Below is a small trained network, with its code and all its weights. Each question gives an input and a target symbol and asks what happens when units are switched off, that is, made to give their printed mean instead of their output.

import numpy as np


def w(rows, s, z=0):
    codes = np.array(rows[::2]) - 128.0
    scale = np.full(codes.shape[1], s)
    scale[-1] = z or s
    return codes * scale


def norm(h):
    return h / np.sqrt((h * h).mean(-1, keepdims=True) + 1e-5)


def f(y):
    return np.maximum(y, 0)


def softmax(a):
    e = np.exp(a - a.max(-1, keepdims=True))
    return e / e.sum(-1, keepdims=True)


def log_softmax(a):
    a = a - a.max(-1, keepdims=True)
    return a - np.log(np.exp(a).sum(-1, keepdims=True))


def net(x, mask):
    ids = ['ΓΠβεζθξστφω'.index(c) for c in x.split()]
    T = len(ids)
    res = E[ids] + P[:T]
    u = 0
    for l in range(2):
        q, k, v = (norm(res) @ M[l].T for M in (Q, K, V))
        z = softmax(np.where(np.tri(T) > 0, q @ k.T / 4**0.5, -1e9)) @ v
        res = res + np.where(mask[u], z, O[l][:, -1]) @ O[l][:, :-1]
        u += 1
        y = f(norm(res) @ A[l][:, :-1].T + A[l][:, -1])
        res = res + np.where(mask[u : u + 12], y, B[l][:, -1]) @ B[l][:, :-1]
        u += 12
    return log_softmax(norm(res)[-1] @ U[:, :-1].T + U[:, -1])


Q, K, V, O, A, B = {}, {}, {}, {}, {}, {}
E = w([
[176,46,185,82,92,125,187,193,85,140,59],'Γ',
[125,80,169,150,108,179,145,184,94,149,50],'Π',
[161,58,183,184,129,115,127,118,127,147,51],'β',
[155,55,161,141,94,148,219,131,97,150,140],'ε',
[152,74,91,155,183,105,199,126,78,126,76],'ζ',
[120,117,86,150,169,78,125,138,109,108,15],'θ',
[94,141,33,97,142,99,204,170,69,98,91],'ξ',
[134,122,91,193,60,98,157,93,135,150,171],'σ',
[53,175,79,131,63,96,92,161,164,95,105],'τ',
[49,104,153,105,73,167,127,43,143,79,110],'φ',
[159,140,73,110,202,178,141,108,252,148,158],'ω',
],0.004)
P = w([
[209,195,216,54,113,154,95,134,68,56,144],'0',
[91,134,122,97,80,86,125,120,97,231,68],'1',
[76,122,109,115,86,104,143,149,125,240,101],'2',
[140,49,51,69,97,104,110,115,130,161,105],'3',
[96,45,79,100,104,98,122,141,130,141,121],'4',
[61,97,138,123,102,83,160,141,146,163,93],'5',
[80,79,110,164,114,96,153,137,141,121,105],'6',
[103,69,91,174,104,113,143,139,148,70,106],'7',
[72,121,141,197,109,115,192,140,172,95,92],'8',
[83,137,149,200,112,121,212,147,176,58,90],'9',
[132,139,141,181,94,141,200,155,185,3,80],'10',
[128,173,187,172,105,151,226,175,199,3,65],'11',
],0.0034)
Q[0] = w([
[127,170,172,134,148,104,68,138,48,111,196],'0.h1',
[120,138,150,37,164,94,84,85,117,254,117],'0.h1',
[136,132,125,178,118,155,161,132,178,30,107],'0.h1',
[153,104,162,81,184,127,51,155,103,138,217],'0.h1',
],0.0033)
K[0] = w([
[50,52,87,162,67,82,144,90,111,181,66],'0.h1',
[95,118,179,98,88,115,108,128,2,103,136],'0.h1',
[134,146,113,107,171,177,130,102,210,149,146],'0.h1',
[125,83,101,164,71,46,108,152,81,190,111],'0.h1',
],0.0027)
V[0] = w([
[61,117,154,208,22,5,129,151,18,36,111],'0.h1',
[87,74,125,127,132,96,52,148,65,215,168],'0.h1',
[174,200,94,98,166,150,137,108,251,121,165],'0.h1',
[103,92,183,191,108,144,214,140,149,68,94],'0.h1',
],0.0033)
O[0] = w([
[115,83,1,251,31,148,155,112,105,142,105,55],'0.h1',
[174,196,166,159,59,152,223,88,134,30,56,9],'0.h1',
[179,128,155,12,169,127,101,119,126,204,106,175],'0.h1',
[55,62,62,147,146,156,101,84,147,131,180,202],'0.h1',
],0.0042,0.0012)
A[0] = w([
[158,214,191,120,146,180,91,162,78,137,146,59],'0.n1',
[120,125,182,71,164,75,116,149,149,126,145,118],'0.n2',
[204,254,252,71,176,120,135,149,114,72,143,6],'0.n3',
[145,97,135,131,120,152,141,164,181,145,126,106],'0.n4',
[122,127,86,166,97,124,125,102,117,85,126,185],'0.n5',
[146,120,123,96,107,102,128,88,126,133,140,81],'0.n6',
[143,92,185,87,152,97,115,170,142,118,124,166],'0.n7',
[134,120,172,87,119,65,176,153,145,108,82,165],'0.n8',
[153,112,166,148,105,82,129,101,154,142,148,99],'0.n9',
[142,103,109,114,175,130,138,137,128,135,102,82],'0.n10',
[104,145,104,167,141,166,102,179,136,129,140,96],'0.n11',
[104,115,171,93,159,137,140,131,159,97,147,199],'0.n12',
],0.0061,0.0028)
B[0] = w([
[94,113,101,34,125,91,118,168,95,178,104,150],'0.n1',
[92,164,112,80,141,109,129,139,132,198,141,252],'0.n2',
[174,71,148,253,90,204,144,117,147,28,86,226],'0.n3',
[116,145,138,130,156,103,127,104,89,114,108,185],'0.n4',
[158,143,156,65,173,114,102,125,140,153,139,252],'0.n5',
[102,134,146,123,167,127,128,135,132,140,137,144],'0.n6',
[101,174,106,93,128,111,158,142,101,159,165,253],'0.n7',
[109,168,141,158,148,188,124,131,148,155,162,248],'0.n8',
[121,155,138,140,152,157,126,117,139,157,125,168],'0.n9',
[127,161,159,131,115,122,144,133,138,133,153,169],'0.n10',
[154,121,156,86,140,115,143,118,131,114,94,152],'0.n11',
[124,168,127,124,128,128,110,126,103,188,144,244],'0.n12',
],0.0066,0.0043)
Q[1] = w([
[178,211,252,65,177,151,96,181,52,174,169],'1.h1',
[255,64,75,113,56,119,58,123,56,36,141],'1.h1',
[54,6,122,243,82,114,189,131,146,51,89],'1.h1',
[145,133,51,139,87,72,174,97,103,250,77],'1.h1',
],0.0072)
K[1] = w([
[168,92,160,126,107,85,69,170,12,209,123],'1.h1',
[3,172,124,160,112,99,229,120,193,238,56],'1.h1',
[116,90,70,181,175,84,208,98,241,35,130],'1.h1',
[91,170,31,85,72,102,56,48,203,80,156],'1.h1',
],0.0056)
V[1] = w([
[153,38,187,107,114,191,250,105,33,133,188],'1.h1',
[152,210,40,132,135,88,171,154,143,145,242],'1.h1',
[146,98,177,187,100,135,71,48,175,179,200],'1.h1',
[62,158,117,61,2,179,93,172,169,78,155],'1.h1',
],0.0046)
O[1] = w([
[94,36,60,127,159,150,232,55,39,177,107,167],'1.h1',
[100,243,80,190,149,39,80,102,47,79,92,217],'1.h1',
[128,166,202,80,61,84,255,36,148,85,100,222],'1.h1',
[31,185,36,118,74,207,92,123,224,151,86,3],'1.h1',
],0.0047,0.0018)
A[1] = w([
[128,61,122,98,193,153,191,85,63,162,179,137],'1.n1',
[69,137,120,54,56,181,187,68,251,138,84,71],'1.n2',
[134,177,116,122,192,150,160,134,117,127,184,123],'1.n3',
[128,35,92,178,137,106,67,179,156,150,162,42],'1.n4',
[43,115,11,226,201,168,29,160,76,179,126,96],'1.n5',
[185,149,141,160,167,146,2,214,121,160,175,118],'1.n6',
[139,41,72,139,78,37,115,121,153,90,101,182],'1.n7',
[123,211,129,153,120,45,159,85,47,140,142,147],'1.n8',
[75,184,15,109,75,191,122,122,144,110,125,139],'1.n9',
[154,112,110,69,108,131,138,206,64,127,92,160],'1.n10',
[122,133,119,154,90,2,154,96,82,58,57,3],'1.n11',
[136,161,119,145,69,4,108,114,79,20,62,27],'1.n12',
],0.0052,0.0042)
B[1] = w([
[139,167,97,137,100,76,49,169,170,87,59,188],'1.n1',
[103,105,163,145,109,146,47,106,21,71,177,166],'1.n2',
[83,123,143,126,102,137,101,107,90,153,118,183],'1.n3',
[117,79,90,132,145,170,147,160,133,57,182,144],'1.n4',
[224,162,162,70,79,146,153,106,115,81,154,188],'1.n5',
[37,94,86,143,113,87,213,126,131,98,122,190],'1.n6',
[70,169,158,97,154,157,141,106,85,159,162,166],'1.n7',
[136,99,127,156,154,211,120,149,183,160,171,255],'1.n8',
[141,110,183,169,123,72,101,158,139,165,76,161],'1.n9',
[121,171,157,142,169,143,126,68,197,160,170,152],'1.n10',
[167,163,155,185,188,253,165,67,137,149,142,197],'1.n11',
[145,181,164,214,117,190,183,87,201,141,115,201],'1.n12',
],0.0063,0.0075)
U = w([
[236,166,67,92,68,141,91,109,87,125,45,157],'Γ',
[156,18,70,94,111,228,64,186,190,119,144,122],'Π',
[195,58,229,63,85,78,170,119,178,113,102,115],'β',
[84,60,48,125,115,97,182,63,108,149,29,210],'ε',
[203,100,128,204,223,77,43,176,76,133,101,132],'ζ',
[36,30,118,175,195,93,181,194,156,77,185,2],'θ',
[184,164,76,74,111,139,185,147,50,28,203,129],'ξ',
[154,169,150,229,143,205,174,78,171,128,163,152],'σ',
[106,178,107,186,28,85,88,197,212,77,76,140],'τ',
[65,93,182,155,74,146,34,74,31,88,158,61],'φ',
[66,172,118,3,165,100,112,133,126,226,176,163],'ω',
],0.0055,0.00099)

Each question gives the input, a string of symbols that net reads in full, and the target symbol t.
The units are the heads (4 rows each of Q, K, V and O) and the neurons (one row each of A and B). Each row of codes is followed by its name. A weight is (code - 128) times the scale printed after its matrix; where a second scale follows, it is the last column's (O, A, B and U).
mask holds one flag per unit, layer by layer, with each layer's heads first. A switched-off unit (its flag False) gives its mean, the last column of its rows in O or B, instead of its output. The means were averaged over made-up inputs and are rounded, as every weight is.
A unit's drop is (log p(t) with every unit on - log p(t) with that unit switched off) / (log p(t) with every unit on - log p(t) with every unit switched off).
The circuit of an input: a set's keep is (log p(t) with only the set's units on - log p(t) with every unit switched off) / (log p(t) with every unit on - log p(t) with every unit switched off). Starting from the 12 units with the biggest drops (on a tie, the unit counted first), units are removed one at a time, each time the one whose removal leaves the highest keep (on an exact tie, the one counted first), for as long as the keep stays at least 0.8.
units of the circuit, in order: the units of the circuit, biggest drop first
top k neurons: the k neurons with the biggest drops, biggest first
k most important neurons of layer l: the k neurons of layer l with the biggest drops, biggest first
input θ ω Π φ, target θ: 3 most important neurons of layer 0 => [0.n3; 0.n7; 0.n2]
input Π σ ξ Π Π β θ β ω, target Π: top neuron => [0.n7]
input φ τ ω σ σ σ φ σ, target φ: top 2 neurons => [1.n2; 0.n3]
input τ σ φ, target φ: top 4 neurons => [1.n2; 0.n7; 0.n2; 0.n8]
input ε θ β τ σ Γ, target τ: units of the circuit, in order => [1.h1; 0.h1]
input ζ σ ω θ Π ω θ ω, target ζ: units of the circuit, in order => [1.h1; 1.n1]
input ω τ β σ ζ φ Γ σ Π ω φ σ, target ω: units of the circuit, in order => [0.h1; 0.n2]
input ω Π ζ σ Γ φ θ θ σ σ, target ω: units of the circuit, in order => [0.h1; 0.n3; 1.n12]
input θ σ θ ε σ β ξ Γ, target ξ: top 3 neurons => [1.n5; 0.n3; 0.n7]
input ω σ β ω β τ, target ω: 2 most important neurons of layer 0 => [0.n2; 0.n7]
input Γ σ σ ζ ε ζ Π σ θ ω σ, target Γ: top 3 neurons => [1.n5; 0.n3; 1.n1]
input σ β σ β ζ Π, target ζ: top 3 neurons => [0.n2; 0.n7; 0.n12]
input ω Π θ ξ φ σ ω σ ω Π θ ζ, target ω: top 4 neurons => [0.n2; 0.n7; 1.n12; 1.n11]
input ω Π σ ω ω σ ξ Π ξ, target ω: units of the circuit, in order => [0.h1]
input θ ω ξ ε σ Π ε ζ, target θ: top 2 neurons => [0.n3; 1.n6]
input ω θ ω β ω β, target ω: 3 most important neurons of layer 0 => [0.n2; 0.n7; 0.n1]
input ζ Π ω Π φ σ, target ζ: top 3 neurons => [1.n1; 0.n3; 0.n7]
input θ ω ξ σ, target θ: top 2 neurons => [0.n3; 0.n6]
input σ σ ω ω ξ τ, target ω: 2 most important neurons of layer 0 => [0.n8; 0.n2]
input Γ ω σ, target Γ: top 2 neurons => [0.n3; 1.n5]
input Π σ θ β ε ω, target Π: 2 most important neurons of layer 0 => [0.n3; 0.n7]
input β σ θ ω, target β: top neuron => [0.n3]
input θ θ σ β ω, target θ: top 3 neurons => [0.n3; 1.n6; 0.n7]
input Π Π Π θ ξ ζ θ φ Π, target φ: top 2 neurons => [0.n3; 1.n2]
input Π ζ σ ω ζ σ ζ θ Γ, target Π: 2 most important neurons of layer 0 => [0.n2; 0.n7]
input Π ω Π ω ω σ σ, target Π: 2 most important neurons of layer 0 => [0.n3; 0.n2]
input τ ω σ σ, target τ: most important neuron of layer 1 => [1.n6]
